[154 163 128 143 155 137 142 145 145 145 143 138 180 152 166 158 163 150
 145 149 136 150 145 143 159 144 149 145 147 159 145 154 152 148 146 158
 155 143 141 149 139 139 145 148] = Q_573
[148 160 126 148 163 138 139 138 133 150 141 149 160 142 156 148 140 142
 154 145 138 140 141 137 148 144 158 143 144 174 147 158 148 149 137 153
 153 143 150 135 139 139 139 148] = Q_831
[163 186 176 143 137 136 147 146 137 142 138 147 142 139 145 143 173 145
 134 136 140 133 138 147 152 141 151 134 147 149 149 150 157 150 147 145
 132 141 139 137 146 142 148 158] = Q_944
[183 175 151 193 195 150 169 153 136 175 162 201 180 188 164 185 167 185
 175 168 147 145 158 158 193 195 185 156 180 227 162 198 183 170 163 186
 175 193 190 139 153 148 155 194] = Q_950
succ: [174] => [147]
which: [163 186 175] => Q_950
which: [163 150] => Q_573
then: [154 145 138 140 141 137] => [148 144 158]
which: [154 163 128 143 155 137 142 145 145 145 143 138 180 152 166 158 163 150
 145 149 136 150 145 143 159 144 149 145 147 159 145 154 152 148 146 158
 155 143 141 149 139 139 145 148] => Q_573

[ 55 104 199 148 128 100 134]  Q_368
[143 158 100 113 122  77 111]  Q_597
[141 119 108 117 117  87 155]  Q_544
[199 148 128  99 134 149 191]  Q_105
[155 123 120 114  97  23 112]  Q_136
[160 120 150 112  61  98  49]  Q_311
[108 104 199 137 128 100 134]  Q_637
[159 114 113 130  95 158 188]  Q_547
[190 125 143 149 118 176  53]  Q_680
[160 120  56 112  61  98  49]  Q_22
[141 119 175 121 126  61  68]  Q_333
which: [199 148 128 100 134] => Q_368
succ: [159] => [114]
which: [155 123 120 114  97  23 112] => Q_136
succ: [56] => [112]
which: [141 119 108 117 117  87 155] => Q_544
then: [125 143 149] => [118 176  53]
which: [160 120  56 112  61  98  49] => Q_22

[148 120 119  93  97  86 183  82] = Q_50
[129 117 121 114 119 112 123 128] = Q_893
[165  88 125  57 123 111  50 124] = Q_820
[106 136 125 134 124 126 113 135] = Q_26
[140 130 131 127 144 135 119 123] = Q_183
[165  88 125 169 123 111  50  57] = Q_644
[126  94  98 107  64  53 225 108] = Q_358
succ: [225] => [108]
succ: [127] => [144]
which: [125  57 123 111  50 124] => Q_820
succ: [183] => [82]
which: [129 117 121 114 119 112] => Q_893
succ: [106] => [136]

[ 91 134 144 146 130 149]  Q_422
[ 68 172 118 214 120 119]  Q_482
[143 152 116 120 136 125]  Q_314
[ 40 211 136 190 132 177]  Q_870
[161  75 131  77 117  75]  Q_938
[ 68 214 118 172 135 164]  Q_695
[193  63 121  76 119  86]  Q_325
[152 143 126  30 119  63]  Q_88
[189  31 157  94 118  87]  Q_679
then: [ 91 134] => [144 146 130]
then: [143 152] => [116 120 136]
succ: [76] => [119]
which: [ 68 214 118 172] => Q_695
which: [189  31] => Q_679

[203  50 198  90] = Q_834
[ 53 117 149 194] = Q_458
[147 164 118 137] = Q_949
[203  50 128 147] = Q_651
[ 89 155  61 202] = Q_235
[ 96 148 106 200] = Q_502
[148  91 194 118] = Q_414
[ 41 141 130 196] = Q_232
[ 41 141 130  83] = Q_134
[196 134 183  38] = Q_293
[ 41 141 130  40] = Q_618
[ 52 122  71  55] = Q_73
which: [106 200] => Q_502
which: [203  50 128 147] => Q_651
which: [ 96 148 106 200] => Q_502
succ: [53] => [117]
which: [ 53 117 149 194] => Q_458
succ: [149] => [194]
which: [ 41 141 130  40] => Q_618

[143 121 115 123  77 168  84 158  79 105 125  92  70  86 143 133 132  82
 126  77  70  71 134 163  98 151 136  99 163 120 106 117  81  95 128 132
 132 163 165 120 103 143  74  78  84  88 126 109 102 100 150  82  77 156
 115 165 112 138 149  71 129] : Q_898
[120 100  89 194 173 129  94  95 120 171  83 190 144  56  83  78  79 161
  80 151 112 113  95 117 192 103 101  73 132  92 203 108  57  46  95  69
  94 124 129  58  90  65 109 132 145  58  57  73  92 120  90 159 144  85
  52 122 199  82  93  97  91] : Q_705
[119  73  85  92 149 108 186  80 181 125 123 132 123 170  96  90 135 156
  82 166 174 168  69 109 116 125 158 141 116  83 106  82 172 148  69  79
 115 116 116 113  98 107 163 144 167 175 116 124 170  87 110 159 165 102
 101 111 100 138 126 178 126] : Q_71
[106  85  99  94 152 106 179  93 185 119 111 141 120 170  91  86  91 168
  93 169 179 169  85 112 130  84 139 100 110  92 119  80 167 139  86  97
 104 115 111  98  94 113 157 120 163 174  92 101 127  86  83 168 156 107
 102 111 112 103  92 179 114] : Q_9
[ 88 149 146 149  79  84  77 158 105 168  88 124 114  74 130 149 100 108
 126 102  81  85 154  95 127  99  89 105  96 155 136 157  73  89 144 119
  92  97  97  85 149  80  89 116 108  65  89 105 108 147  87 108 106  93
  82  97 139  94 103  87  84] : Q_888
[139 108 110 125 128 137 130 124 126 116 127 125 119 121 115 109 123 123
 110 127 119 116 110 138 122 126 141 117 140 108 125 108 117 113 109 109
 129 140 138 105 109 114 113 125 124 122 112 106 129 109 121 124 128 125
 104 138 123 128 119 118 132] : Q_126
succ: [192] => [103]
then: [108 125 108 117 113 109 109 129 140] => [138 105 109]
then: [ 77 168  84 158  79 105] => [125  92  70]
which: [119  73  85  92 149 108 186  80 181 125 123 132 123 170  96  90 135 156
  82 166 174 168  69 109 116 125 158 141 116  83 106  82 172 148  69  79
 115 116 116 113  98 107 163 144 167 175 116 124 170  87 110 159 165 102
 101 111 100 138 126 178 126] => Q_71

[ 85  76 207  54 138 158  35 208] = Q_415
[180  65 118 132  39 166 161 193] = Q_57
[148 134 166 127  88 102 133  80] = Q_535
[180  65 118 132 177 158  35 111] = Q_860
[ 76 207  85 121  74 175  98 171] = Q_829
[ 85  76 207  54 138  91  52 132] = Q_626
which: [ 85  76 207  54 138  91  52 132] => Q_626
which: [180  65 118 132 177 158  35 111] => Q_860

[ 85 155  55  87  60 112  48]  Q_84
[ 85 155 102  87  60 112  48]  Q_653
[ 46  56 122 127  90  51  43]  Q_167
[126 120 198  73 198 213 186]  Q_474
[ 56 151  55  86 137 199 173]  Q_607
[106  99  49  73 125 197 125]  Q_534
[192 151 139 216 175 109 184]  Q_551
[159  84 118 124 196  99 138]  Q_746
[215 136 172 150 116 123 141]  Q_277
[ 85  49  99  87  60 112 155]  Q_981
[ 85 155  55  87  60  50  48]  Q_72
then: [99 49] => [ 73 125 197]
succ: [139] => [216]
which: [192 151 139 216 175 109 184] => Q_551
succ: [51] => [43]

[152 144 153  58 103  58 148  98 115] = Q_725
[218 130 150 115 102 188 212 202 128] = Q_283
[135  81 138 133 108 172 150  86 164] = Q_863
[143 159  38 171  92 135  59 170 155] = Q_825
[167 141  62  83 174 127 108 111  99] = Q_546
[ 91 119 118 122 109 132 137 114 120] = Q_146
[ 78  79 150  58  58 103  98 148 149] = Q_793
[128 166 106  78 116 156 152 176  65] = Q_400
[116 166  78 156 106 128 152 168 112] = Q_205
[117 155  98  74 110  81  77 141 154] = Q_545
then: [119 118] => [122 109 132]
which: [128 166 106  78 116 156 152] => Q_400
succ: [143] => [159]
which: [ 58  58 103  98 148] => Q_793
succ: [114] => [120]
succ: [38] => [171]
which: [150  58  58 103  98 148 149] => Q_793

[ 45  84 127 169]  Q_865
[ 51  95 125  39]  Q_764
[ 94  40  62 193]  Q_767
succ: [40] => [62]
succ: [95] => [125]
which: [ 51  95 125  39] => Q_764
which: [ 45  84 127 169] => Q_865
which: [ 94  40  62 193] => Q_767

